Below are the code and all the weights of a small trained network. Each question names an input and a target symbol and asks about switching units off, where a switched-off unit gives its printed mean instead of its output.

import numpy as np


def w(rows, s, z=0):
    codes = np.array(rows[::2]) - 128.0
    scale = np.full(codes.shape[1], s)
    scale[-1] = z or s
    return codes * scale


def f(y):
    return np.maximum(y, 0)


def softmax(a):
    e = np.exp(a - a.max(-1, keepdims=True))
    return e / e.sum(-1, keepdims=True)


def log_softmax(a):
    a = a - a.max(-1, keepdims=True)
    return a - np.log(np.exp(a).sum(-1, keepdims=True))


def net(x, mask):
    ids = ['βγδεηθλπστω'.index(c) for c in x.split()]
    T = len(ids)
    res = E[ids] + P[:T]
    r = res
    for j in range(2):
        rows = slice(2 * j, 2 * j + 2)
        q, k, v = (r @ M[0][rows].T for M in (Q, K, V))
        z = softmax(np.where(np.tri(T) > 0, q @ k.T / 2**0.5, -1e9)) @ v
        o = O[0][rows]
        res = res + np.where(mask[j], z, o[:, -1]) @ o[:, :-1]
    y = f(res @ A[0][:, :-1].T + A[0][:, -1])
    res = res + np.where(mask[2:18], y, B[0][:, -1]) @ B[0][:, :-1]
    return log_softmax(res[-1] @ U[:, :-1].T + U[:, -1])


Q, K, V, O, A, B = {}, {}, {}, {}, {}, {}
E = w([
[225,116,138,56],'β',
[107,114,203,138],'γ',
[61,182,150,135],'δ',
[29,45,118,97],'ε',
[96,120,197,128],'η',
[99,194,72,36],'θ',
[51,60,165,95],'λ',
[86,115,201,211],'π',
[80,201,160,215],'σ',
[135,7,41,149],'τ',
[234,200,27,113],'ω',
],0.011)
P = w([
[136,81,198,89],'0',
[144,99,112,130],'1',
[127,115,91,139],'2',
[117,138,51,163],'3',
[112,142,30,198],'4',
[109,147,14,210],'5',
[100,148,2,254],'6',
],0.0071)
Q[0] = w([
[119,249,38,143],'head 1',
[165,251,208,146],'head 1',
[158,166,120,115],'head 2',
[193,99,130,58],'head 2',
],0.013)
K[0] = w([
[157,162,24,244],'head 1',
[181,249,142,131],'head 1',
[110,192,112,180],'head 2',
[211,168,222,36],'head 2',
],0.011)
V[0] = w([
[161,142,104,17],'head 1',
[250,113,119,135],'head 1',
[125,120,127,155],'head 2',
[135,224,172,133],'head 2',
],0.012)
O[0] = w([
[90,149,91,255,112],'head 1',
[115,172,180,159,123],'head 1',
[128,150,126,142,140],'head 2',
[190,97,139,125,2],'head 2',
],0.013,0.0058)
A[0] = w([
[113,254,248,76,239],'neuron 1',
[136,188,93,137,3],'neuron 2',
[120,180,92,207,128],'neuron 3',
[92,26,86,80,142],'neuron 4',
[144,89,234,181,169],'neuron 5',
[193,95,39,150,66],'neuron 6',
[104,59,146,83,196],'neuron 7',
[73,92,212,120,105],'neuron 8',
[63,200,67,147,95],'neuron 9',
[242,47,92,87,149],'neuron 10',
[207,119,140,123,79],'neuron 11',
[212,151,150,146,165],'neuron 12',
[180,213,159,140,127],'neuron 13',
[121,93,199,128,69],'neuron 14',
[231,81,194,14,163],'neuron 15',
[91,113,170,113,113],'neuron 16',
],0.0083,0.0041)
B[0] = w([
[166,201,72,46,191],'neuron 1',
[152,120,187,135,149],'neuron 2',
[172,100,141,96,214],'neuron 3',
[159,138,136,185,254],'neuron 4',
[207,163,64,111,150],'neuron 5',
[75,165,171,108,163],'neuron 6',
[125,144,181,175,214],'neuron 7',
[98,190,158,111,156],'neuron 8',
[197,84,137,165,236],'neuron 9',
[54,169,254,146,168],'neuron 10',
[107,126,73,108,133],'neuron 11',
[51,115,74,98,155],'neuron 12',
[128,153,205,128,164],'neuron 13',
[125,130,87,152,135],'neuron 14',
[153,38,95,91,171],'neuron 15',
[102,132,129,142,148],'neuron 16',
],0.0098,0.007)
U = w([
[3,150,252,201,251],'β',
[136,102,148,125,96],'γ',
[53,221,159,110,98],'δ',
[155,6,1,183,227],'ε',
[115,173,25,92,119],'η',
[122,101,194,130,86],'θ',
[198,185,183,175,65],'λ',
[114,125,154,136,33],'π',
[136,76,147,65,153],'σ',
[124,111,169,119,16],'τ',
[132,108,131,103,118],'ω',
],0.0087,0.0032)

Each question gives the input, a string of symbols that net reads in full, and the target symbol t.
The units are the heads (2 rows each of Q, K, V and O) and the neurons (one row each of A and B). Each row of codes is followed by its name. A weight is (code - 128) times the scale printed after its matrix; where a second scale follows, it is the last column's (O, A, B and U).
mask holds one flag per unit, heads first, then neurons. A switched-off unit (its flag False) gives its mean, the last column of its rows in O or B, instead of its output. The means were averaged over made-up inputs and are rounded, as every weight is.
A unit's drop is (log p(t) with every unit on - log p(t) with that unit switched off) / (log p(t) with every unit on - log p(t) with every unit switched off).
The circuit of an input: a set's keep is (log p(t) with only the set's units on - log p(t) with every unit switched off) / (log p(t) with every unit on - log p(t) with every unit switched off). Starting from the 12 units with the biggest drops (on a tie, the unit counted first), units are removed one at a time, each time the one whose removal leaves the highest keep (on an exact tie, the one counted first), for as long as the keep stays at least 0.8.
units of the circuit, in order: the units of the circuit, biggest drop first
top k neurons: the k neurons with the biggest drops, biggest first
which heads matter: for each layer, one digit per head in row order, 1 if its drop is at least 0.15 and else 0, layers parted by /
input τ σ β η γ η σ, target σ: units of the circuit, in order => head 1
input ε τ δ, target η: units of the circuit, in order => neuron 1; neuron 10; neuron 7
input δ π β τ, target β: which heads matter => 00
input τ ε π σ θ, target σ: units of the circuit, in order => head 1; neuron 15
input δ ε ε θ ε η, target ε: units of the circuit, in order => head 1; neuron 10
input τ τ β τ θ θ δ, target ε: units of the circuit, in order => neuron 9; neuron 10; neuron 7
input ω ω θ, target λ: units of the circuit, in order => head 1; neuron 9; neuron 1
input τ ω η, target δ: units of the circuit, in order => neuron 1; neuron 8; neuron 9; head 1
input θ τ γ, target ε: units of the circuit, in order => head 1; neuron 10; neuron 7
input ε ε β γ τ ε, target ε: top 2 neurons => neuron 10; neuron 9
input ε σ τ ω ω τ σ, target λ: top 3 neurons => neuron 9; neuron 1; neuron 3
input π τ β τ τ τ γ, target δ: units of the circuit, in order => head 1; neuron 1; head 2
input π π γ, target σ: which heads matter => 10
input η β λ ω θ λ ω, target λ: which heads matter => 10
input θ τ η β σ δ, target σ: which heads matter => 10
input π π τ ω, target λ: units of the circuit, in order => head 1; neuron 9
input σ δ σ, target σ: which heads matter => 11
input η ε η ω θ π, target ε: which heads matter => 00
input γ ε δ ω δ ω δ, target λ: which heads matter => 10
input β ω ε ε, target ε: which heads matter => 11
input δ γ θ, target ε: top neuron => neuron 10
